[[ -1   0   0   0]
 [-20  -2   1   0]
 [-11  -1   1   0]
 [  0  42   2   0]
 [  0 -18   0   0]]
|
[ 0  1 -1  0]

[[-36   1 -16  -9  16]
 [ -1 -43   7 -16   5]
 [-22  18 -11   1   8]
 [-13 -36   0 -16  10]]
|
[ 16 -16 -11 -36]

[[ 15  37  19 -19]
 [ 18  38  20 -20]
 [ 16  43   5  12]]
|
[-19  20  43]

[[52 23]
 [56 19]
 [56 19]
 [55 20]]
|
[23 56]

[[ -3 -16]
 [  5 -29]
 [ -1  -6]
 [ 11 -43]]
|
[-16   5]

[[ -1  -4 -26]
 [ -1 -41 -35]
 [  2  -6 -20]]
|
[-26 -41   2]

[[ 12 -25 -38 -19 -43]
 [ 40  -9  28 -20  39]]
|
[-43 -20]

[[ 23 -50]
 [-49 -22]
 [ 32 -23]
 [-34 -31]
 [ -7  40]]
|
[-50 -49]
---
[[-24 -13]
 [-35 -15]
 [-32 -18]
 [ 43  23]]
|
[[-24 -35 -32  43]
 [-13 -15 -18  23]]

[[-31 -11 -25   7   0  12  -6 -29  21  39   1  40  41  13   1]
 [ -1   0   0  -1   0   0   0   0   0   0   0   0   0   0   0]
 [  1   1   1   1   2   1   1   2   2   3   3   3   2   2   2]
 [  2   1   1   4  -3   3   2   0  -1  -4  -5  -4   0  -2   1]
 [  3   1   3  -2   1  -2   0   3  -2  -3   1  -3  -5  -1   0]]
|
[[-31  -1   1   2   3]
 [-11   0   1   1   1]
 [-25   0   1   1   3]
 [  7  -1   1   4  -2]
 [  0   0   2  -3   1]
 [ 12   0   1   3  -2]
 [ -6   0   1   2   0]
 [-29   0   2   0   3]
 [ 21   0   2  -1  -2]
 [ 39   0   3  -4  -3]
 [  1   0   3  -5   1]
 [ 40   0   3  -4  -3]
 [ 41   0   2   0  -5]
 [ 13   0   2  -2  -1]
 [  1   0   2   1   0]]

[[ 14  36 -20 -31 -53]
 [ 29   6 -33 -48 -51]
 [ 29 -23  48  -5 -48]]
|
[[ 14  29  29]
 [ 36   6 -23]
 [-20 -33  48]
 [-31 -48  -5]
 [-53 -51 -48]]

[[ -5 -36 -39  -4]
 [-15  22  30  20]
 [ 12  37   3  -8]
 [ 32 -15  -4  15]
 [  3 -10  28  41]
 [ 43   3 -11   1]
 [ 26 -19 -41 -14]
 [  3  22  35  29]
 [ -8  -9  36  40]]
|
[[ -5 -15  12  32   3  43  26   3  -8]
 [-36  22  37 -15 -10   3 -19  22  -9]
 [-39  30   3  -4  28 -11 -41  35  36]
 [ -4  20  -8  15  41   1 -14  29  40]]

[[ 17   3]
 [ -3   0]
 [-54 -17]
 [-27  -6]]
|
[[ 17  -3 -54 -27]
 [  3   0 -17  -6]]

[[ 25   7  -8   3 -18 -13  -4  24   0  -3  25   1 -27]
 [  7   6   6  28  12 -16  -8  -9 -55 -22  -6 -26  -8]
 [ 11  -6  18   2 -19 -19 -11  27 -18  10  14  19   2]
 [ 22   2  13   6 -30 -11  -1  31 -16  12  25   6   0]
 [  3   0  -1   2   1   0  -1   1  -1   1   4  -2  -1]]
|
[[ 25   7  11  22   3]
 [  7   6  -6   2   0]
 [ -8   6  18  13  -1]
 [  3  28   2   6   2]
 [-18  12 -19 -30   1]
 [-13 -16 -19 -11   0]
 [ -4  -8 -11  -1  -1]
 [ 24  -9  27  31   1]
 [  0 -55 -18 -16  -1]
 [ -3 -22  10  12   1]
 [ 25  -6  14  25   4]
 [  1 -26  19   6  -2]
 [-27  -8   2   0  -1]]
---
[[ 16   1  45 -11 -39]
 [ -1 -11  14 -11  23]]
|
[[ 16   1]
 [ -1 -11]]

[[  2   1   2]
 [ -1  -1  -1]
 [  0   0   0]
 [ 37  -6 -42]
 [ 48  23  22]]
|
[[ 2  1]
 [-1 -1]]

[[  0   2  -3   0  -1]
 [  3  55 -21  -4  10]
 [ 11  35 -16  -8  13]
 [-38 -19 -40 -44  50]]
|
[[ 0  2]
 [ 3 55]]

[[ 22  44]
 [  2  30]
 [-11 -37]
 [-15 -15]]
|
[[22 44]
 [ 2 30]]

[[ 42  45  10  21]
 [-26  32 -12   3]]
|
[[ 42  45]
 [-26  32]]

[[-56 -10  17  -2  -4]
 [ -8  41  -2 -54 -26]
 [  7  28  -6 -34 -14]
 [ -7  49 -13 -44  -2]
 [ -5   7   0 -15  -9]]
|
[[-56 -10]
 [ -8  41]]
